Table B holds the same points as the rows below and some others, measured another way and shuffled. Each row below is followed by which row of B it is.
B:
1: [-256   18   32  -65    0  215 -109   -8  177   53 -446  -44   35 -249
    4  -34  -28 -140 -124  177 -447   73   76   76  398]
2: [  -3  156  130 -177  -62 -180  -64  255  -80  104   18  -52  204  -60
   70   55  132  -26 -125  104 -184  -67 -207  -76  -77]
3: [-238  275  -78 -378  -71 -154 -231  293 -198  145   63    7   -7  -89
  -34  -27   54  159 -200  128 -208   79 -130 -153  110]
4: [  20  289 -109  -32  161 -485  -59  176 -378   86  265   53  -54   86
    8  148 -110   44 -171   21   38   26 -243 -242 -642]
5: [ -35  220  105    9  200  -44 -117   74  -55   28 -175  -47 -106 -187
  -19   37 -161  -25 -105  122 -310   51  -82   71 -198]
6: [ 274  -45  390  212  126  -64  196   45  173  -75 -322 -125  224  -73
  141   25  -82 -247    6   41 -284 -155  -96  231 -432]
7: [-118  130   82  -12  131  -36  -73   64  -93   38 -455 -131   -5 -226
   26 -156 -183 -129  -27  172 -520  171   86  115 -120]
8: [ -88 -171  238 -112   36   30  195   19  378  -34   30  110  259   97
  131  354   74  -77 -415   47   12 -298 -266 -142   92]
9: [-252 -118  180 -388  -57  169   83  125  439  -51   53  161  119   71
   23  216   64  150 -481   43    7 -256 -191  -88  404]
10: [  61  226   19   49  121 -257  -68  118 -168   70  116   13   -2  -18
   25  180  -39  -34 -124   56  -48  -53 -224 -105 -392]
11: [  82  251 -238  395  116 -180 -155  -86 -214  108  -38   21 -127 -131
  -24  209  -77 -246   66   48  -60   55  -83  -44 -326]
12: [  75  145   97  105  -76  176 -149   81  165   31 -234  -47   -1 -247
  -28   -3   63 -113   78   55 -241  -73  -21  246  183]
13: [  64  204 -260   88  -36 -282  -74  105 -166   52  304  146  -90  110
  -44  191   -6   19  -90  -76  250 -106 -173 -134 -331]
14: [-290 -135  130 -325   44   46  121   63  305  -35  -15  131  141   83
   60  217  -14   69 -493   75  -67 -171 -175 -170  218]
15: [-214   98  -25 -525 -251 -133  -76  358    9   98  198   84  179   79
    7   13  205  212 -298   37    3 -120 -195 -185  255]
16: [  12   -9 -119  158   88 -187  112  -63   46  -19  101  141    2  130
   30  264  -99 -118 -205  -38  146 -143 -137 -138 -320]
17: [-110  235 -460   76 -257   40 -299   39  -10  151  248  194 -153  -65
 -138  218  206    1  -29  -47  240  -96  -92 -102  383]
18: [-264  177 -272 -508 -312 -227 -140  375 -171  120  239  107   58  117
  -55  -97  150  257 -226   -5   67   -8  -84 -213  195]
19: [ 132  306 -295  338   -5 -255 -195   21 -322  121   14   -3 -119 -105
  -41   77  -32 -182  162    2  -23   71  -51   -7 -372]
20: [  70  190    8 -174 -216 -164 -102  306  -63  105  177   19  152   -4
   17   46  212   49  -57    5   17 -141 -214  -38    6]
21: [ -96  202 -297  -61 -115 -328 -117  121 -199  166  424  170   65  128
   12  347  179   -2 -235    4  262 -120 -299 -387  -94]
22: [ 244  191 -144  169 -119 -364  -10  195 -321   47 -105  -89   63    7
   21 -213  -56 -137  243  -53 -102   55   45  127 -564]
23: [  61   63   79 -197 -106 -343   95  297 -148   37  -24  -57  245   99
   90 -116   28   -9  -82   16 -125  -44 -106  -48 -362]
24: [ 137  -13 -166  543   90  -12   46 -255  151    0  -48  112  -13  -27
   34  390  -33 -365  -22  -33  117 -170  -95  -11 -196]
25: [ 120  189 -299    6 -267 -347  -66  261 -329   78  -41  -39   56   46
  -24 -286   15  -51  209  -76  -31   71   97   68 -343]
26: [-112  175 -226   92 -124  116 -232    9   29  109 -137   40  -78 -206
  -64   70   73 -119   12   69 -133   21   15   53  317]
27: [ -10   29 -171  344  -33   96  -71 -158  129   52 -201   51   -4 -137
    7  202   22 -291   13   42  -85  -60    4   39  131]
28: [ -22  175 -335   25 -203  -28 -157  113   -8   46  102  126 -147  -10
 -119   -2   35   41   21  -87  146  -62   14   54  105]
29: [ -31  -28   13   74  -80  122    7   14  200  -21 -315   -7   45 -114
    2  -49  -35 -140  -11   33 -202  -57   81  181  130]
30: [ -43 -113  276 -150 -183  163   77  167  281   -3 -487 -130  331 -147
  112 -180  100 -164  -24  113 -438  -71   68  226  300]
31: [ -49  287 -359 -162 -512  -55 -328  342 -218  213  -45  -41   78 -149
  -83 -270  313    2  235    8 -113   74   88   82  406]
32: [ 436  232 -104  376   -9 -339    5  133 -258  -22  -15  -55  -76    7
  -31 -130 -141 -136  299 -133   53  -31    2  248 -788]
33: [-141  144 -353   -9  -45 -343  -60   85 -342  101  -97   17  -12   37
  -10 -102 -108  -93  -37   41 -125  166   68 -153 -285]
34: [-201  -99   79 -227    3  109   84   74  285  -77 -234   65   22    0
   -4  -49 -124   56 -274   37 -173  -74   45   72  163]
35: [   1  -66  202  -60 -138  161   32   85  399   22   38   85  241  -33
   80  298  237  -86 -232   33   11 -319 -256   -2  359]
36: [-370 -761 -440 -385 -741  173  517   19  752 -200  -74  377  432  583
   46 -116  194   -4 -371 -305  512 -406  299  -77  816]
37: [ -42  148   13 -152 -116  -84 -101  191   48  108  217   89  124   -6
   30  242  202   32 -216   42   56 -177 -280 -150  123]
38: [-139   41 -176  -49  -68    6  -38   39   95    1  -16  123  -66   14
  -49   77  -39   14 -174  -19   29  -70  -17  -23  115]
39: [ -46  289 -234 -239 -429 -170 -276  399 -298  214  -55  -86  143 -138
  -33 -289  274   13  179   48 -207   96   32   29  220]
40: [-245  178  140 -267   71  131 -193  153   69   67 -227  -40  -48 -244
  -27   -9  -42   75 -213  187 -407   54  -69   31  269]
41: [ -57  219 -181 -301 -395 -150 -200  378 -133  156  162   26  147  -11
  -32  -96  292  100    6   -3   17  -58 -100  -52  240]
42: [-138   48  -85  162  100  -40  -39  -97   -6   66 -286  -12   34 -128
   48  109  -85 -245  -98  135 -273   69    5  -52  -38]
43: [-218   63  144 -384  138  -85   35  188   96  -34   84  102  -29   64
   -6  111 -139  222 -438   60  -80  -87 -190 -121  -84]
44: [  83   18 -204 -112 -415 -249   43  281 -101   57   -4   10  245  133
   24 -208  174  -52   95  -89   57  -81   42   28  -53]
45: [  46 -138   94  118  156 -147  255  -67  180 -107  -63   95   91  156
   79  196 -194 -131 -260  -30   30 -169 -107  -38 -410]
46: [  22   86    9   12   50 -143   31  109  -72  -28 -235  -44  -26  -38
   -3 -150 -186  -50  -10   20 -223   54   62  130 -324]
47: [-118   43   42 -264 -121  -28  -19  184  187   64  275  158  151   74
   32  304  210   93 -350   13  147 -259 -307 -194  240]
48: [ 325  167  201  285  388 -353  132  -11   -9  -67  451  151  -89  161
   46  553 -176  -17 -276  -74  315 -310 -479 -140 -902]
49: [-212  358 -338 -253 -366  -59 -398  340 -360  238 -279 -129  -13 -274
  -94 -410  150   11  216  126 -416  281  188   83  368]
50: [ 255  177 -407  390 -104 -364  -20   22 -278   30   97   65  -85   92
  -50    4  -75 -176  207 -151  213  -12   33   33 -571]
51: [ 145   13  -76  117 -221 -109   31  102   95   44   95   68  194   66
   50  151  187 -147  -12  -66  148 -224 -139   -1  -31]
52: [  69  750   36    0  176 -242 -576  301 -532  301  221 -118 -209 -426
  -81  193  110   64   52  236 -314  143 -392  -96 -243]
53: [-218   49 -156  -31 -322  371 -241   42  275  113 -341   11   45 -286
  -56  -44  220 -131   38   96 -272  -25  118  171  829]
54: [-178 -111 -203  -84 -276   76   24   61  174   10 -272   48  124    0
    6 -123   53 -115  -55   -4 -110  -27  163   57  340]
55: [-105   20  279  -71  171  123    6   -2  308    7   -5   74   84  -90
   64  387   23  -36 -389  130 -134 -209 -296  -92  135]
56: [-425  -72   25 -346  -94  167  -40   65  244   71 -251   47  171  -93
   48   77   80  -26 -374  177 -311  -15  -38 -143  580]
57: [ 214  137 -298  505   76 -331   20 -120 -213   39   41   61  -55   51
    7  210 -111 -297   97  -71  137  -32  -65  -56 -622]
58: [ 143  233 -433  257 -238 -198 -167   93 -221   99   66   58  -94  -20
  -90  -45   57 -132  228  -99  136    8   57   62 -171]
59: [-147 -208 -155  -28 -419  317   25   12  446   -9 -311   79  197  -42
    2  -65  203 -157  -21  -40  -46 -167  169  171  712]
60: [ -11  113   -2 -437 -168 -345   47  413 -115   12  278   80  116  210
   -4  -84   37  257 -221  -68  125 -126 -179 -107 -265]
61: [ 108  -55  221  115 -121  169   46   39  357    4 -147    2  241 -109
   84  190  178 -206  -69   34 -112 -257 -150  139  217]
62: [ 339  175  -35  427   29 -218  -18   12  -97   43   43   -7   30  -39
   35  197   17 -250  136  -40   55 -130 -156   77 -494]
63: [ -25  -42   38 -169 -181 -123  102  224  -11  -13 -345  -93  209    6
   60 -307  -34  -70   14   17 -295   33  128  135  -96]
64: [ 159  254 -123  142  127 -378  -43   93 -190   47  443  149 -100  125
  -16  350  -46   29 -168  -71  302 -163 -333 -191 -586]
65: [-105   11 -117   -3  -67   90  -32   -1  245  -12   61  168  -56   10
  -52  211   16    8 -215  -31  118 -173  -92  -16  204]
66: [  89  -97  217 -112  -64 -220  225  189   90  -38  -87  -30  323  124
  147   -1   19  -87 -155    1 -104 -174 -128   -5 -293]
67: [  66  104   -8   47 -189   -8  -94  113  138  118  195   86  174  -39
   32  309  295  -99 -107    9  122 -257 -281  -82  208]
68: [  79   43 -203 -143 -466  -86  -30  273  125   59  323  163  177  155
  -22   74  323   72  -33 -151  352 -295 -144  -18  231]
69: [-444  261 -397 -520 -388  144 -396  308  -30  172   64  127 -144 -134
 -186 -144  185  287 -154   55  -68   79   55  -75  802]
70: [ -51   90   28  -32   89   -8  -35   43  139   -6   85  117  -66  -13
  -21  231  -49   30 -257   15   25 -142 -182  -43  -40]
71: [ -90 -141 -125   80   -9  -69  170  -71  157  -65 -157  109   55  121
   26   74 -133 -139 -179  -37    7  -94   46  -26 -115]
72: [  -1  186  -92 -200 -232 -205 -108  277  -97  127  246   62  140   45
    6   77  221   71 -108   -2   91 -133 -213 -121   24]

[ -12   49  -66 -100 -114  243  -59  -88  241   97   21 -127  -57 -451
  211   82   29 -282  159  278 -172  137  110 -290   69  -45   83   -4
  -84 -197]
55
[ 188  -20 -110  -11  -72   66   -7 -345   40  -17   11  -60 -124 -100
   90   33  -51 -352   39  214 -238   48  -67 -222 -145   56  -42  120
  -64 -232]
2
[ 100 -196   27  150  101   72   14 -252 -130  -37  152  -18  -83   76
   12  -29   66 -195  -43  187  -93   -8  -50 -245  -56 -143  -74   44
  -19 -108]
20
[  19   27  -50  -18  157   50   14 -110  164   93 -156 -174  112   -8
  210  -84  -41 -213 -244 -189 -147   22  134  -83 -181  179    8  -30
  241   16]
12
[-277 -267 -128   95  244  182  -54   81 -172  -92  141   73 -195   47
 -198  121  211  141  155 -173  322 -192 -119   48  155  -68  298   92
 -269  -10]
33
[  57  -96  -57  202   82 -244   93 -273 -172  104  177 -103  -19  289
   22 -217  135  -67 -375  190  -95  -21  -26  -75 -133 -213 -326 -295
   63  261]
68
[ -56    0 -131   -6   86  -14  -23  -28  199   47  -27 -169   10  -65
   98  -26  -17 -194 -137 -190  -69   48   37   35  -92  231   94  -31
  132   42]
29
[-251 -324  169  225  355  181  -61  257    6   -3  245  -96   42    3
   -8    4  187   27  -55 -191  205   18   80 -113  198  -82  202  -29
  147   92]
27
[ -31  263 -380 -140  -88 -151  153 -436  -21  254 -172  -10  -22   -5
  143 -193  155   44 -271  259  -82 -180   83  -37 -145 -307 -349 -436
 -278  229]
21
[ -13  -10  -26 -132  354  459  114 -339  -11   39 -350  167  175 -108
  218  -25   88   16    2  -85   85 -307  230 -390  -79 -309   32   48
 -113 -261]
52
[   5  250 -358 -197 -239  -49   -7 -212  276  157 -114 -181 -111 -321
  179    7  -21 -259  -18  155 -224   74   29    9 -109  164  -19 -140
 -140   -6]
56
[-300   77 -169   12  310  -78  161  -80  -71  281 -146  -34  189  195
  132 -279  285  326 -486 -150  211 -265  234   50  -28 -364 -231 -552
  -26  486]
17
[ -40  100 -204  -94 -209   68  -44 -114  193  126   83 -141 -147 -376
  128   56   65 -216  103  327 -158  112   19 -145   59  -41   10 -117
 -192  -49]
9
[   3  484 -594 -407 -256  -29  118 -470  484  174 -314    8  -26 -503
  237  -18  -42 -186   54  122 -134 -112   62   13 -104   59  -66 -254
 -382 -105]
43
[-126   38 -192  -91   37  113  -49    2  128   70  -97 -139  -69 -160
   90   47   41 -107   -8 -116  -18   -7   51   17  -42  156  165    1
  -43   -1]
42
[  59   44 -126  -13  -51   34   36 -280  -16  123   -5  -83  -49  -81
  143  -67   80 -160  -92  281 -172    1   59 -208  -87 -167 -161 -132
  -91   -2]
37
[-236 -306 -122  403 -192 -492 -148  271 -256   53  748 -332 -423  260
 -316  -40  268  -19 -164  303   37  267 -315  314  174   21  -64 -296
  -71  550]
36
[ -81 -131  -55   -8   92  278  -49  -71  -88    0    6  -12 -130 -125
   27  102  122  -77  140   95   29  -66   18 -194   43 -112  150  103
 -171 -152]
10
[-163  221 -359 -139   70 -110  119 -206  304  161 -129  -19   95 -149
  139 -140   88   30 -203 -141   79 -146   99   93  -26  -25  -70 -364
 -121  192]
38
[  96 -265  219  202    2  140 -156   74 -111   11  216 -305 -135   -8
   97   59   -1 -384  -43  217 -297  281   11 -260  -72  111   57  199
  263  -85]
61
[ -24 -407   66  249  348  115  -25  -61 -149 -216  220   51  -88  232
 -174   58   61 -104   39 -242  167  -97 -160  -78   13   69  210  252
   50 -139]
22
[ -57    5 -236  -71  128   60   18 -155  267  -58  -53    9  -18 -153
   20   42  -23 -155   46 -267   73  -98  -47   33  -25  205  198   57
  -70 -126]
46
[  14 -285  129  169  -85  215 -130   23  110  -85  477  -91 -202 -375
  -13  175   89 -350  332  417  -90  247  -93 -360  269 -107  159  150
  -94 -279]
8
[-256 -185   70  114  175  146  -96  272 -122  143   79 -226  -44   24
   70  -13  194   46 -143  -50   57   58  132  -42   61  -59  127  -95
  115  227]
24
[-175 -238  -35  159  106    7 -116  173 -160    4  188 -199 -194  133
  -97   50  137  -42  -59  -74   46   58  -77   83   10  114  164   38
   31  152]
54
[-267 -254  -46  159  334   48  -20  121 -360   43   15  -69  -96  369
 -113  -49  233  224 -222 -246  233 -188   -2  107  -37  -82  109  -67
  -17  271]
50
[-134  313 -368 -187  -17 -151  121 -217  299  273 -222 -113  118 -164
  236 -185   84    5 -318  -44  -49  -95  182   80 -104  -47 -185 -456
  -64  279]
65
[-199 -292   82   44  309  464  -87  124  123 -144  121   75  -37 -291
  -23  201  106  -65  333 -178  250  -76   22 -235  256  -40  433  251
 -111 -316]
5
[-307 -427  128  297  506  119  -14  193 -375  -26  171   -1  -21  407
 -154  -51  285  267 -199 -291  352 -200   15    4   85 -214  138  -45
   58  247]
58
[ 164  198 -166  -42 -112 -175   87 -388   32  254 -151 -220   49   51
  276 -222   -3 -240 -410  269 -371   65  131 -133 -305  -67 -384 -293
  119  182]
67
